Here is a tiny trained network, its code and every weight. The questions are about switching its units off for an input and a target symbol, where a switched-off unit gives its printed mean instead of its output.

import numpy as np


def w(rows, s, z=0):
    codes = np.array(rows[::2]) - 128.0
    scale = np.full(codes.shape[1], s)
    scale[-1] = z or s
    return codes * scale


def softmax(a):
    e = np.exp(a - a.max(-1, keepdims=True))
    return e / e.sum(-1, keepdims=True)


def log_softmax(a):
    a = a - a.max(-1, keepdims=True)
    return a - np.log(np.exp(a).sum(-1, keepdims=True))


def net(x, mask):
    ids = ['γεζθμτ'.index(c) for c in x.split()]
    T = len(ids)
    res = E[ids] + P[:T]
    u = 0
    for l in range(3):
        r = res
        for j in range(2):
            rows = slice(3 * j, 3 * j + 3)
            q, k, v = (r @ M[l][rows].T for M in (Q, K, V))
            z = softmax(np.where(np.tri(T) > 0, q @ k.T / 3**0.5, -1e9)) @ v
            o = O[l][rows]
            res = res + np.where(mask[u + j], z, o[:, -1]) @ o[:, :-1]
        u += 2
    return log_softmax(res[-1] @ U[:, :-1].T + U[:, -1])


Q, K, V, O = {}, {}, {}, {}
E = w([
[183,127,139,197],'γ',
[150,155,96,125],'ε',
[44,245,193,104],'ζ',
[122,113,65,83],'θ',
[14,32,127,254],'μ',
[254,3,17,182],'τ',
],0.0065)
P = w([
[184,139,200,45],'0',
[126,185,127,89],'1',
[125,178,105,99],'2',
[121,198,90,84],'3',
[95,177,70,128],'4',
[87,178,71,137],'5',
[75,172,62,131],'6',
[69,160,63,130],'7',
[47,147,66,159],'8',
[39,135,58,164],'9',
[16,138,67,174],'10',
[24,119,82,143],'11',
[28,113,65,167],'12',
[4,115,91,119],'13',
],0.0042)
Q[0] = w([
[198,98,165,174],'0.h0',
[66,105,58,117],'0.h0',
[83,203,217,100],'0.h0',
[105,148,153,109],'0.h1',
[63,118,106,103],'0.h1',
[191,96,252,106],'0.h1',
],0.019)
K[0] = w([
[221,157,157,173],'0.h0',
[92,75,63,70],'0.h0',
[61,233,241,87],'0.h0',
[161,68,189,145],'0.h1',
[69,76,148,154],'0.h1',
[237,123,217,5],'0.h1',
],0.016)
V[0] = w([
[175,226,129,124],'0.h0',
[90,176,116,134],'0.h0',
[94,166,114,137],'0.h0',
[250,111,151,152],'0.h1',
[99,44,89,42],'0.h1',
[134,151,176,85],'0.h1',
],0.015)
O[0] = w([
[190,53,116,96,87],'0.h0',
[174,87,85,181,107],'0.h0',
[151,107,100,167,119],'0.h0',
[47,89,83,28,5],'0.h1',
[147,246,156,88,150],'0.h1',
[160,96,195,81,3],'0.h1',
],0.012,0.0037)
Q[1] = w([
[98,67,148,191],'1.h0',
[181,169,163,117],'1.h0',
[112,152,167,182],'1.h0',
[144,80,165,153],'1.h1',
[197,108,197,55],'1.h1',
[72,149,111,248],'1.h1',
],0.017)
K[1] = w([
[182,109,64,162],'1.h0',
[101,114,160,158],'1.h0',
[149,189,104,168],'1.h0',
[186,138,67,85],'1.h1',
[186,83,177,39],'1.h1',
[89,160,17,250],'1.h1',
],0.016)
V[1] = w([
[92,99,222,138],'1.h0',
[141,104,113,121],'1.h0',
[99,196,164,144],'1.h0',
[186,192,175,166],'1.h1',
[121,27,231,173],'1.h1',
[7,67,112,157],'1.h1',
],0.014)
O[1] = w([
[125,203,80,197,61],'1.h0',
[107,134,126,114,101],'1.h0',
[204,114,148,182,203],'1.h0',
[106,62,73,26,254],'1.h1',
[78,216,6,146,95],'1.h1',
[215,255,113,159,219],'1.h1',
],0.0099,0.007)
Q[2] = w([
[179,41,111,151],'2.h0',
[115,146,85,99],'2.h0',
[65,138,88,126],'2.h0',
[119,143,79,246],'2.h1',
[138,177,136,132],'2.h1',
[135,65,95,93],'2.h1',
],0.012)
K[2] = w([
[230,126,96,22],'2.h0',
[105,141,175,124],'2.h0',
[76,116,150,121],'2.h0',
[255,101,35,109],'2.h1',
[130,186,122,73],'2.h1',
[97,87,96,201],'2.h1',
],0.0099)
V[2] = w([
[104,189,139,23],'2.h0',
[109,109,128,191],'2.h0',
[184,122,120,103],'2.h0',
[70,126,156,115],'2.h1',
[81,89,161,251],'2.h1',
[65,133,169,134],'2.h1',
],0.011)
O[2] = w([
[136,99,142,230,113],'2.h0',
[150,163,142,69,95],'2.h0',
[94,104,91,153,209],'2.h0',
[101,202,148,156,8],'2.h1',
[87,131,56,254,27],'2.h1',
[94,174,152,191,2],'2.h1',
],0.0079,0.005)
U = w([
[97,134,158,130,178],'γ',
[198,140,126,108,1],'ε',
[115,4,179,125,105],'ζ',
[227,155,214,127,132],'θ',
[177,198,98,245,165],'μ',
[51,166,111,78,205],'τ',
],0.0038,0.0044)

Each question gives the input, a string of symbols that net reads in full, and the target symbol t.
The units are the heads (3 rows each of Q, K, V and O). Each row of codes is followed by its name. A weight is (code - 128) times the scale printed after its matrix; where a second scale follows, it is the last column's (O and U).
mask holds one flag per head, layer by layer. A switched-off head (its flag False) gives its mean, the last column of its rows in O, instead of its output. The means were averaged over made-up inputs and are rounded, as every weight is.
A unit's drop is (log p(t) with every unit on - log p(t) with that unit switched off) / (log p(t) with every unit on - log p(t) with every unit switched off).
The circuit of an input: a set's keep is (log p(t) with only the set's units on - log p(t) with every unit switched off) / (log p(t) with every unit on - log p(t) with every unit switched off). Starting from all 6 units, units are removed one at a time, each time the one whose removal leaves the highest keep (on an exact tie, the one counted first), for as long as the keep stays at least 0.8.
units of the circuit, in order: the units of the circuit, biggest drop first
most important unit: the unit with the biggest drop
heads that matter: for each layer, one digit per head in row order, 1 if its drop is at least 0.15 and else 0, layers parted by /
drop of u: that unit's drop, to one decimal
input τ τ θ, target θ: most important unit : 0.h1
input ζ τ τ, target τ: units of the circuit, in order : 0.h1; 1.h1
input γ τ τ, target μ: heads that matter : 11 / 01 / 10
input τ θ ζ, target θ: units of the circuit, in order : 0.h1; 1.h1; 0.h0
input τ ε θ τ, target θ: units of the circuit, in order : 0.h1; 0.h0; 1.h1
input ζ γ τ γ, target τ: units of the circuit, in order : 0.h1; 1.h1; 0.h0
input ζ γ ε μ, target μ: units of the circuit, in order : 1.h1; 2.h1
input ζ τ θ γ, target τ: units of the circuit, in order : 0.h1; 0.h0; 1.h1
input γ θ τ, target μ: units of the circuit, in order : 0.h1; 1.h1; 0.h0
input ζ ζ γ ζ, target τ: heads that matter : 11 / 11 / 00
input θ θ γ, target ζ: heads that matter : 01 / 01 / 00
input θ ζ τ θ θ ζ τ ζ, target ζ: heads that matter : 10 / 00 / 00
input τ τ ε, target θ: units of the circuit, in order : 0.h1; 1.h1
input θ γ γ, target ζ: units of the circuit, in order : 1.h1
input ζ θ γ γ τ γ γ τ τ ζ, target μ: units of the circuit, in order : 1.h1; 0.h1; 2.h1; 0.h0
input τ γ ε, target θ: drop of 0.h1 : 1.7
input τ ζ τ, target θ: drop of 0.h1 : 1.7
input μ γ ε θ τ ε ε ζ, target ζ: drop of 1.h0 : 0.1
